Here is a tiny trained network, its code and every weight. The questions are about switching its units off for an input and a class, where a switched-off unit gives its printed mean instead of its output.

import numpy as np


def w(rows, s, z=0):
    codes = np.array(rows[::2]) - 128.0
    scale = np.full(codes.shape[1], s)
    scale[-1] = z or s
    return codes * scale


def norm(h):
    return h / np.sqrt((h * h).mean(-1, keepdims=True) + 1e-5)


def f(y):
    return y / 2 * (1 + np.tanh(0.7978845608 * (y + 0.044715 * y**3)))


def log_softmax(a):
    a = a - a.max(-1, keepdims=True)
    return a - np.log(np.exp(a).sum(-1, keepdims=True))


def net(x, mask):
    res = np.array(x, float).reshape(1, 7) / 4 @ E
    u = 0
    for l in range(4):
        y = f(norm(res) @ A[l][:, :-1].T + A[l][:, -1])
        res = res + np.where(mask[u : u + 9], y, B[l][:, -1]) @ B[l][:, :-1]
        u += 9
    return log_softmax(norm(res)[-1] @ U[:, :-1].T + U[:, -1])


A, B = {}, {}
E = w([
[130,135,123,126,124],'x0',
[133,131,123,125,124],'x1',
[162,5,30,146,177],'x2',
[157,180,178,64,254],'x3',
[123,124,143,132,134],'x4',
[130,126,131,126,131],'x5',
[251,99,88,176,135],'x6',
],0.0031)
A[0] = w([
[155,158,135,154,73,106],'L0N1',
[78,217,131,105,86,249],'L0N2',
[228,145,109,126,147,156],'L0N3',
[176,107,118,180,25,140],'L0N4',
[158,146,146,253,51,217],'L0N5',
[144,151,161,185,115,49],'L0N6',
[139,71,135,198,137,249],'L0N7',
[26,94,190,74,123,254],'L0N8',
[181,145,154,194,43,174],'L0N9',
],0.005,0.0012)
B[0] = w([
[145,175,152,83,199,153],'L0N1',
[244,129,161,217,164,230],'L0N2',
[145,133,196,181,68,198],'L0N3',
[229,153,121,87,172,234],'L0N4',
[255,167,172,55,186,254],'L0N5',
[135,152,178,42,100,126],'L0N6',
[165,150,48,128,95,206],'L0N7',
[158,162,80,164,103,236],'L0N8',
[198,143,145,59,221,220],'L0N9',
],0.0039,0.0023)
A[1] = w([
[135,211,136,125,124,68],'L1N1',
[51,85,156,66,147,4],'L1N2',
[123,253,207,131,104,215],'L1N3',
[59,98,65,104,220,53],'L1N4',
[50,127,97,117,184,92],'L1N5',
[40,127,65,169,162,124],'L1N6',
[181,109,186,128,99,163],'L1N7',
[230,43,40,175,151,234],'L1N8',
[114,113,228,123,61,82],'L1N9',
],0.0049,0.0017)
B[1] = w([
[107,71,135,157,141,144],'L1N1',
[149,116,142,121,134,108],'L1N2',
[138,104,136,172,146,216],'L1N3',
[175,131,163,84,132,135],'L1N4',
[168,132,107,113,119,125],'L1N5',
[175,133,79,82,154,138],'L1N6',
[180,168,170,150,140,160],'L1N7',
[82,194,176,152,126,254],'L1N8',
[255,148,114,80,135,123],'L1N9',
],0.0061,0.0051)
A[2] = w([
[144,94,104,203,120,83],'L2N1',
[120,124,161,178,40,8],'L2N2',
[78,133,125,106,75,75],'L2N3',
[220,111,132,159,138,120],'L2N4',
[170,217,199,230,156,217],'L2N5',
[157,206,244,158,176,147],'L2N6',
[252,166,162,121,58,254],'L2N7',
[146,106,83,252,23,101],'L2N8',
[242,149,75,143,132,173],'L2N9',
],0.0042,0.0014)
B[2] = w([
[116,134,184,65,32,134],'L2N1',
[141,77,152,129,124,125],'L2N2',
[71,107,37,168,135,115],'L2N3',
[29,114,165,24,125,157],'L2N4',
[58,4,84,51,56,254],'L2N5',
[83,64,50,136,112,223],'L2N6',
[108,99,140,28,178,195],'L2N7',
[104,116,249,69,70,152],'L2N8',
[65,150,202,117,143,167],'L2N9',
],0.0035,0.0066)
A[3] = w([
[94,129,168,56,109,153],'L3N1',
[3,84,134,229,158,213],'L3N2',
[253,175,153,156,92,170],'L3N3',
[156,132,80,130,207,189],'L3N4',
[59,178,107,91,108,191],'L3N5',
[167,201,125,145,165,250],'L3N6',
[134,141,129,113,35,47],'L3N7',
[184,193,93,173,180,79],'L3N8',
[90,74,189,47,141,142],'L3N9',
],0.0055,0.0014)
B[3] = w([
[156,105,129,195,102,199],'L3N1',
[105,219,3,129,147,232],'L3N2',
[145,175,92,107,220,126],'L3N3',
[179,179,193,105,99,140],'L3N4',
[129,182,78,174,147,164],'L3N5',
[192,148,147,83,180,127],'L3N6',
[97,28,163,183,179,139],'L3N7',
[171,135,160,93,143,113],'L3N8',
[136,81,139,219,56,253],'L3N9',
],0.0041,0.0045)
U = w([
[94,46,217,204,37,145],'0',
[2,212,6,214,141,2],'1',
[219,227,182,44,240,147],'2',
],0.0053,0.00054)

Each question gives the input, the list of numbers given to net, and the class t.
The units are the neurons (one row each of A and B). Each row of codes is followed by its name. A weight is (code - 128) times the scale printed after its matrix; where a second scale follows, it is the last column's (A, B and U).
mask holds one flag per neuron, layer by layer. A switched-off neuron (its flag False) gives its mean, the last column of its row in B, instead of its output. The means were averaged over made-up inputs and are rounded, as every weight is.
A unit's drop is (log p(t) with every unit on - log p(t) with that unit switched off) / (log p(t) with every unit on - log p(t) with every unit switched off).
The circuit of an input: a set's keep is (log p(t) with only the set's units on - log p(t) with every unit switched off) / (log p(t) with every unit on - log p(t) with every unit switched off). Starting from the 12 units with the biggest drops (on a tie, the unit counted first), units are removed one at a time, each time the one whose removal leaves the highest keep (on an exact tie, the one counted first), for as long as the keep stays at least 0.8.
units of the circuit, in order: the units of the circuit, biggest drop first
most important unit: the unit with the biggest drop
top k neurons: the k neurons with the biggest drops, biggest first
k most important neurons of layer l: the k neurons of layer l with the biggest drops, biggest first
drop of u: that unit's drop, to one decimal
input [-5,6,-5,4,8,3,0], class 1: most important unit -> L0N5
input [2,8,-4,-7,-7,0,3], class 2: units of the circuit, in order -> (L0N5; L0N9)
input [-5,0,-8,8,0,8,3], class 0: 2 most important neurons of layer 2 -> (L2N5; L2N6)
input [-4,-5,-4,4,-7,-1,1], class 0: top 3 neurons -> (L1N8; L1N9; L2N5)
input [7,6,3,1,0,3,-6], class 2: top 4 neurons -> (L2N5; L1N6; L2N6; L1N4)
input [4,7,-8,7,-1,4,7], class 0: 2 most important neurons of layer 0 -> (L0N5; L0N4)
input [3,4,1,3,0,1,5], class 1: top 2 neurons -> (L1N8; L0N5)
input [2,-2,0,-8,4,7,7], class 2: top 2 neurons -> (L0N5; L0N4)
input [-4,7,7,4,-1,8,7], class 1: top 4 neurons -> (L1N8; L3N2; L0N5; L1N9)
input [8,4,-1,4,-5,-7,1], class 0: top 2 neurons -> (L1N8; L0N3)
input [-3,3,0,3,-7,8,-3], class 1: 3 most important neurons of layer 0 -> (L0N2; L0N8; L0N3)
input [-6,8,-1,-5,-4,-3,6], class 2: top 2 neurons -> (L0N5; L0N4)
input [-4,7,1,8,-8,-6,7], class 1: 2 most important neurons of layer 2 -> (L2N6; L2N8)
input [8,7,-2,5,3,2,2], class 0: top 3 neurons -> (L1N8; L0N3; L1N9)
input [3,-4,-4,6,5,2,-8], class 1: most important unit -> L3N2
input [-3,2,-2,0,5,3,4], class 2: 2 most important neurons of layer 0 -> (L0N5; L0N9)
input [1,-6,-4,4,5,-8,3], class 0: top 2 neurons -> (L1N8; L1N9)
input [3,8,-5,8,-2,4,-6], class 1: drop of L3N2 -> 0.1
input [1,2,1,8,2,-8,5], class 1: drop of L3N2 -> 0.2
input [5,6,-2,7,4,-7,7], class 0: most important unit -> L0N3
input [-2,-1,-4,-5,5,0,3], class 2: drop of L0N5 -> 0.2
input [-1,6,-2,-5,4,-1,2], class 2: drop of L0N5 -> 0.6
